Here is a tiny trained network, its code and every weight. The questions are about switching its units off for an input and a class, where a switched-off unit gives its printed mean instead of its output.

import numpy as np


def w(rows, s, z=0):
    codes = np.array(rows[::2]) - 128.0
    scale = np.full(codes.shape[1], s)
    scale[-1] = z or s
    return codes * scale


def f(y):
    return y / 2 * (1 + np.tanh(0.7978845608 * (y + 0.044715 * y**3)))


def log_softmax(a):
    a = a - a.max(-1, keepdims=True)
    return a - np.log(np.exp(a).sum(-1, keepdims=True))


def net(x, mask):
    res = np.array(x, float).reshape(1, 8) / 4 @ E
    y = f(res @ A[0][:, :-1].T + A[0][:, -1])
    res = res + np.where(mask, y, B[0][:, -1]) @ B[0][:, :-1]
    return log_softmax(res[-1] @ U[:, :-1].T + U[:, -1])


A, B = {}, {}
E = w([
[136,99,112,133,156,62,78,176,179,173,225,131],'x0',
[73,215,18,102,130,51,97,127,106,175,63,129],'x1',
[152,174,169,183,52,133,110,109,141,149,93,172],'x2',
[176,127,147,55,123,155,251,145,41,174,91,49],'x3',
[150,84,136,61,188,66,94,151,22,193,89,110],'x4',
[164,207,97,100,101,134,158,145,98,142,96,182],'x5',
[154,176,146,150,109,79,151,81,188,158,88,132],'x6',
[82,147,66,138,64,124,130,153,124,157,151,84],'x7',
],0.011)
A[0] = w([
[136,123,179,151,142,75,148,86,244,191,175,58,232],'n0',
[63,51,150,180,90,234,133,89,130,67,149,36,253],'n1',
[109,128,128,105,149,179,79,161,64,103,95,203,166],'n2',
[111,127,78,153,113,81,49,195,180,160,202,177,188],'n3',
[170,186,182,181,114,114,120,2,172,98,46,226,245],'n4',
[140,208,84,202,7,126,138,153,190,183,177,149,32],'n5',
],0.0069,0.0018)
B[0] = w([
[97,90,141,192,130,112,89,24,119,141,146,132,200],'n0',
[167,124,217,196,72,139,129,120,142,207,166,158,246],'n1',
[144,73,172,159,128,99,138,65,186,113,116,134,170],'n2',
[115,174,118,169,141,162,152,85,130,80,75,128,225],'n3',
[164,139,156,199,75,245,165,99,122,117,148,147,235],'n4',
[142,91,175,122,175,106,138,124,157,121,176,99,208],'n5',
],0.011,0.013)
U = w([
[127,189,161,106,68,121,43,233,170,75,131,210,63],'0',
[184,136,146,23,172,206,247,155,51,109,79,60,148],'1',
[160,162,163,184,25,210,163,98,133,145,127,170,168],'2',
[49,203,27,122,112,32,101,86,93,150,41,115,129],'3',
[154,8,201,146,208,74,70,116,147,129,197,139,147],'4',
[85,139,32,39,175,30,100,205,62,209,109,91,62],'5',
[55,157,69,171,150,164,101,109,225,28,167,171,139],'6',
[154,139,161,115,42,189,119,224,137,148,143,155,5],'7',
],0.011,0.012)

Each question gives the input, the list of numbers given to net, and the class t.
The units are the neurons (one row each of A and B). Each row of codes is followed by its name. A weight is (code - 128) times the scale printed after its matrix; where a second scale follows, it is the last column's (A, B and U).
mask holds one flag per neuron, in row order. A switched-off neuron (its flag False) gives its mean, the last column of its row in B, instead of its output. The means were averaged over made-up inputs and are rounded, as every weight is.
A unit's drop is (log p(t) with every unit on - log p(t) with that unit switched off) / (log p(t) with every unit on - log p(t) with every unit switched off).
The circuit of an input: a set's keep is (log p(t) with only the set's units on - log p(t) with every unit switched off) / (log p(t) with every unit on - log p(t) with every unit switched off). Starting from all 6 units, units are removed one at a time, each time the one whose removal leaves the highest keep (on an exact tie, the one counted first), for as long as the keep stays at least 0.8.
circuit, biggest first: the units of the circuit, biggest drop first
most important unit: the unit with the biggest drop
k most important neurons: the k neurons with the biggest drops, biggest first
drop of u: that unit's drop, to one decimal
input [8,3,8,0,2,-4,-8,-4], class 6: most important unit -> n3
input [7,-3,-4,-1,7,3,8,6], class 3: circuit, biggest first -> n1, n3, n5
input [6,8,4,-4,-8,5,1,-1], class 6: 3 most important neurons -> n1, n5, n3
input [-8,6,8,5,7,-5,-7,0], class 3: 4 most important neurons -> n4, n5, n1, n2
input [4,3,6,-4,3,7,1,7], class 6: circuit, biggest first -> n1, n5, n3
input [2,-6,-8,5,-3,1,6,0], class 4: 3 most important neurons -> n4, n3, n0
input [-7,6,-3,-5,8,-8,4,-4], class 3: 3 most important neurons -> n1, n5, n0
input [4,2,-7,8,8,0,7,-2], class 5: circuit, biggest first -> n4, n3
input [3,7,-3,-3,3,0,-8,-5], class 6: 3 most important neurons -> n3, n2, n1
input [4,-7,-3,-6,-6,-8,2,-7], class 2: circuit, biggest first -> n1, n4
input [-2,-1,-2,2,4,8,2,5], class 1: 2 most important neurons -> n0, n1
input [4,-2,1,4,7,2,3,-1], class 5: circuit, biggest first -> n4, n1, n5
input [1,8,6,6,-8,6,-8,4], class 1: 2 most important neurons -> n5, n1
input [-5,5,-6,-5,1,3,6,7], class 3: most important unit -> n1
input [2,-7,3,3,4,0,-5,2], class 4: 2 most important neurons -> n4, n3
input [8,-4,0,-3,-3,2,1,8], class 6: 3 most important neurons -> n3, n1, n2
input [2,-4,3,4,5,6,-2,-5], class 1: 2 most important neurons -> n1, n0
input [6,-3,8,-8,5,-5,0,-1], class 6: 2 most important neurons -> n3, n1
input [8,2,-6,-1,-6,-3,5,-8], class 6: drop of n1 -> 0.1
input [-2,-7,2,-5,5,-2,3,-7], class 2: circuit, biggest first -> n4
input [8,6,3,-3,2,-7,8,-6], class 6: drop of n1 -> 0.3
input [2,5,-7,1,8,1,8,7], class 5: drop of n4 -> 0.5
